Below is a small trained network, with its code and all its weights. Each question gives an input and a class and asks what happens when units are switched off, that is, made to give their printed mean instead of their output.

import numpy as np


def w(rows, s, z=0):
    codes = np.array(rows[::2]) - 128.0
    scale = np.full(codes.shape[1], s)
    scale[-1] = z or s
    return codes * scale


def f(y):
    return y / 2 * (1 + np.tanh(0.7978845608 * (y + 0.044715 * y**3)))


def log_softmax(a):
    a = a - a.max(-1, keepdims=True)
    return a - np.log(np.exp(a).sum(-1, keepdims=True))


def net(x, mask):
    res = np.array(x, float).reshape(1, 6) / 4 @ E
    y = f(res @ A[0][:, :-1].T + A[0][:, -1])
    res = res + np.where(mask, y, B[0][:, -1]) @ B[0][:, :-1]
    return log_softmax(res[-1] @ U[:, :-1].T + U[:, -1])


A, B = {}, {}
E = w([
[116,219,82,124,118,55,224],'x0',
[74,156,35,163,93,116,12],'x1',
[104,207,166,31,86,129,72],'x2',
[3,151,203,157,205,85,112],'x3',
[181,182,200,208,66,83,83],'x4',
[92,32,143,101,49,22,133],'x5',
],0.007)
A[0] = w([
[130,79,159,144,119,182,70,76],'neuron 0',
[207,153,63,114,106,112,154,98],'neuron 1',
[92,94,79,47,163,157,141,78],'neuron 2',
[122,177,157,56,116,123,105,70],'neuron 3',
[117,65,138,87,87,74,122,59],'neuron 4',
[121,171,93,152,131,75,193,155],'neuron 5',
[87,124,58,179,137,119,46,104],'neuron 6',
[157,86,185,133,142,131,179,135],'neuron 7',
[198,172,179,186,90,95,93,113],'neuron 8',
[162,109,208,83,145,151,160,77],'neuron 9',
[95,136,48,151,103,118,74,30],'neuron 10',
[41,126,167,119,218,109,118,63],'neuron 11',
[94,52,106,57,99,87,129,95],'neuron 12',
[95,107,95,167,102,134,102,142],'neuron 13',
[121,150,104,118,95,79,176,94],'neuron 14',
[140,47,191,106,114,167,69,141],'neuron 15',
[147,112,189,117,143,127,197,98],'neuron 16',
[191,120,97,100,91,155,125,20],'neuron 17',
[183,136,192,134,142,98,143,152],'neuron 18',
[61,144,169,151,173,116,122,105],'neuron 19',
[136,194,123,140,153,204,132,95],'neuron 20',
[93,108,92,80,151,154,149,5],'neuron 21',
[126,217,103,133,116,91,200,129],'neuron 22',
[139,186,134,140,204,200,102,73],'neuron 23',
[154,171,96,92,102,111,162,72],'neuron 24',
[145,171,96,143,148,140,140,6],'neuron 25',
[142,82,162,135,141,192,66,87],'neuron 26',
[111,151,78,137,112,94,113,42],'neuron 27',
[125,83,169,118,55,63,116,113],'neuron 28',
[202,109,96,102,103,143,115,84],'neuron 29',
[198,128,96,87,84,164,122,27],'neuron 30',
[147,115,189,99,140,143,169,44],'neuron 31',
[176,170,110,129,185,179,109,92],'neuron 32',
[89,152,73,152,108,143,76,82],'neuron 33',
[105,111,64,52,194,142,146,82],'neuron 34',
[71,159,172,142,193,115,118,93],'neuron 35',
[155,69,160,108,147,152,66,91],'neuron 36',
[149,70,104,254,182,105,170,234],'neuron 37',
[171,112,181,73,168,111,158,41],'neuron 38',
[118,165,158,33,89,127,104,91],'neuron 39',
[86,153,183,176,156,96,113,131],'neuron 40',
[140,181,168,38,122,138,91,93],'neuron 41',
[118,167,172,34,120,126,98,58],'neuron 42',
[96,96,86,59,173,142,147,78],'neuron 43',
[86,67,131,135,76,93,141,121],'neuron 44',
],0.0091,0.0015)
B[0] = w([
[23,151,89,114,137,103,133,189],'neuron 0',
[87,66,142,111,87,83,145,205],'neuron 1',
[124,159,175,216,93,182,64,203],'neuron 2',
[182,76,67,141,174,155,67,178],'neuron 3',
[188,176,178,125,172,54,194,189],'neuron 4',
[44,108,80,119,149,110,87,204],'neuron 5',
[163,186,104,62,86,188,212,217],'neuron 6',
[140,178,68,104,124,165,117,188],'neuron 7',
[97,151,159,229,73,191,25,219],'neuron 8',
[113,197,80,102,92,175,162,202],'neuron 9',
[158,177,125,74,90,179,191,193],'neuron 10',
[161,58,165,80,59,138,124,220],'neuron 11',
[158,167,197,182,171,95,159,207],'neuron 12',
[164,192,94,83,155,160,139,166],'neuron 13',
[51,151,145,128,168,91,136,176],'neuron 14',
[20,153,119,107,183,91,127,221],'neuron 15',
[133,187,75,96,102,175,150,191],'neuron 16',
[117,56,180,91,68,110,137,181],'neuron 17',
[113,174,110,140,79,174,109,180],'neuron 18',
[168,53,158,63,50,127,132,189],'neuron 19',
[158,150,210,161,185,38,210,210],'neuron 20',
[128,141,170,193,98,165,90,165],'neuron 21',
[2,110,108,136,143,100,107,220],'neuron 22',
[159,140,181,142,170,24,214,225],'neuron 23',
[87,84,102,115,131,115,114,172],'neuron 24',
[112,117,141,113,138,82,174,152],'neuron 25',
[32,151,95,110,162,89,116,203],'neuron 26',
[108,157,105,114,126,147,154,157],'neuron 27',
[174,174,180,170,172,94,148,207],'neuron 28',
[102,41,193,96,90,107,130,188],'neuron 29',
[134,41,177,85,61,103,128,198],'neuron 30',
[117,189,107,71,95,191,156,175],'neuron 31',
[146,122,203,137,162,57,202,208],'neuron 32',
[188,183,118,89,104,179,179,182],'neuron 33',
[124,151,177,218,92,173,63,211],'neuron 34',
[138,30,158,65,64,100,139,194],'neuron 35',
[26,144,115,100,158,85,126,188],'neuron 36',
[202,68,46,117,197,164,62,255],'neuron 37',
[144,188,97,93,94,189,160,180],'neuron 38',
[201,97,60,135,206,140,88,197],'neuron 39',
[139,69,148,120,61,155,95,191],'neuron 40',
[186,105,65,153,193,131,55,202],'neuron 41',
[177,80,55,134,168,130,91,192],'neuron 42',
[129,154,183,207,106,180,66,195],'neuron 43',
[205,166,157,130,174,85,175,190],'neuron 44',
],0.0065,0.006)
U = w([
[138,37,164,88,51,111,137,61],'0',
[172,173,184,164,186,62,176,85],'1',
[145,212,77,82,89,185,159,82],'2',
[116,155,161,251,86,166,70,138],'3',
[19,131,91,119,169,89,121,175],'4',
[204,74,40,144,199,137,94,248],'5',
],0.013,0.0012)

Each question gives the input, the list of numbers given to net, and the class t.
The units are the neurons (one row each of A and B). Each row of codes is followed by its name. A weight is (code - 128) times the scale printed after its matrix; where a second scale follows, it is the last column's (A, B and U).
mask holds one flag per neuron, in row order. A switched-off neuron (its flag False) gives its mean, the last column of its row in B, instead of its output. The means were averaged over made-up inputs and are rounded, as every weight is.
A unit's drop is (log p(t) with every unit on - log p(t) with that unit switched off) / (log p(t) with every unit on - log p(t) with every unit switched off).
The circuit of an input: a set's keep is (log p(t) with only the set's units on - log p(t) with every unit switched off) / (log p(t) with every unit on - log p(t) with every unit switched off). Starting from the 12 units with the biggest drops (on a tie, the unit counted first), units are removed one at a time, each time the one whose removal leaves the highest keep (on an exact tie, the one counted first), for as long as the keep stays at least 0.8.
circuit, biggest first: the units of the circuit, biggest drop first
k most important neurons: the k neurons with the biggest drops, biggest first
drop of u: that unit's drop, to one decimal
input [5,-3,0,6,7,1], class 3: circuit, biggest first -> neuron 8
input [6,5,8,6,-7,5], class 5: circuit, biggest first -> neuron 39; neuron 42; neuron 3
input [1,1,5,2,-3,6], class 1: circuit, biggest first -> neuron 12; neuron 4
input [-8,-5,3,-3,3,-7], class 4: circuit, biggest first -> neuron 26; neuron 15
input [6,4,1,-2,-3,6], class 1: circuit, biggest first -> neuron 12; neuron 4
input [2,0,-7,-5,-8,-2], class 3: circuit, biggest first -> neuron 34; neuron 2
input [-8,5,7,-2,-7,3], class 4: 2 most important neurons -> neuron 15; neuron 36
input [0,4,-3,2,-7,-6], class 3: 4 most important neurons -> neuron 34; neuron 2; neuron 43; neuron 21
input [6,6,-6,3,-6,-6], class 1: circuit, biggest first -> neuron 23; neuron 20
input [-6,-5,0,-3,4,7], class 1: circuit, biggest first -> neuron 28; neuron 4
input [-1,5,6,6,-4,-1], class 0: 4 most important neurons -> neuron 11; neuron 35; neuron 19; neuron 37
input [-8,5,7,1,-6,-8], class 1: 3 most important neurons -> neuron 23; neuron 20; neuron 32
input [8,3,5,1,-2,8], class 1: 4 most important neurons -> neuron 12; neuron 4; neuron 28; neuron 44
input [0,5,5,-5,0,0], class 0: circuit, biggest first -> neuron 30
input [-5,6,-5,5,-1,-1], class 2: circuit, biggest first -> neuron 6; neuron 33
input [-1,-3,-4,-3,5,-1], class 3: 2 most important neurons -> neuron 8; neuron 39
input [2,0,3,5,-7,-8], class 1: 2 most important neurons -> neuron 23; neuron 20
input [-6,4,7,-6,-4,-6], class 5: 3 most important neurons -> neuron 41; neuron 39; neuron 42
input [5,1,5,-5,-8,-8], class 1: 3 most important neurons -> neuron 20; neuron 23; neuron 32
input [8,-5,4,4,6,6], class 4: circuit, biggest first -> neuron 22
input [-2,-8,5,-7,0,4], class 2: 2 most important neurons -> neuron 9; neuron 38
input [-1,-4,-7,-4,-8,-6], class 3: drop of neuron 34 -> 0.3
input [2,8,2,6,-4,8], class 1: drop of neuron 4 -> 0.2
input [-2,6,3,5,-1,1], class 2: drop of neuron 29 -> 0.1
input [8,7,-3,-6,-7,-4], class 4: drop of neuron 34 -> -0.1
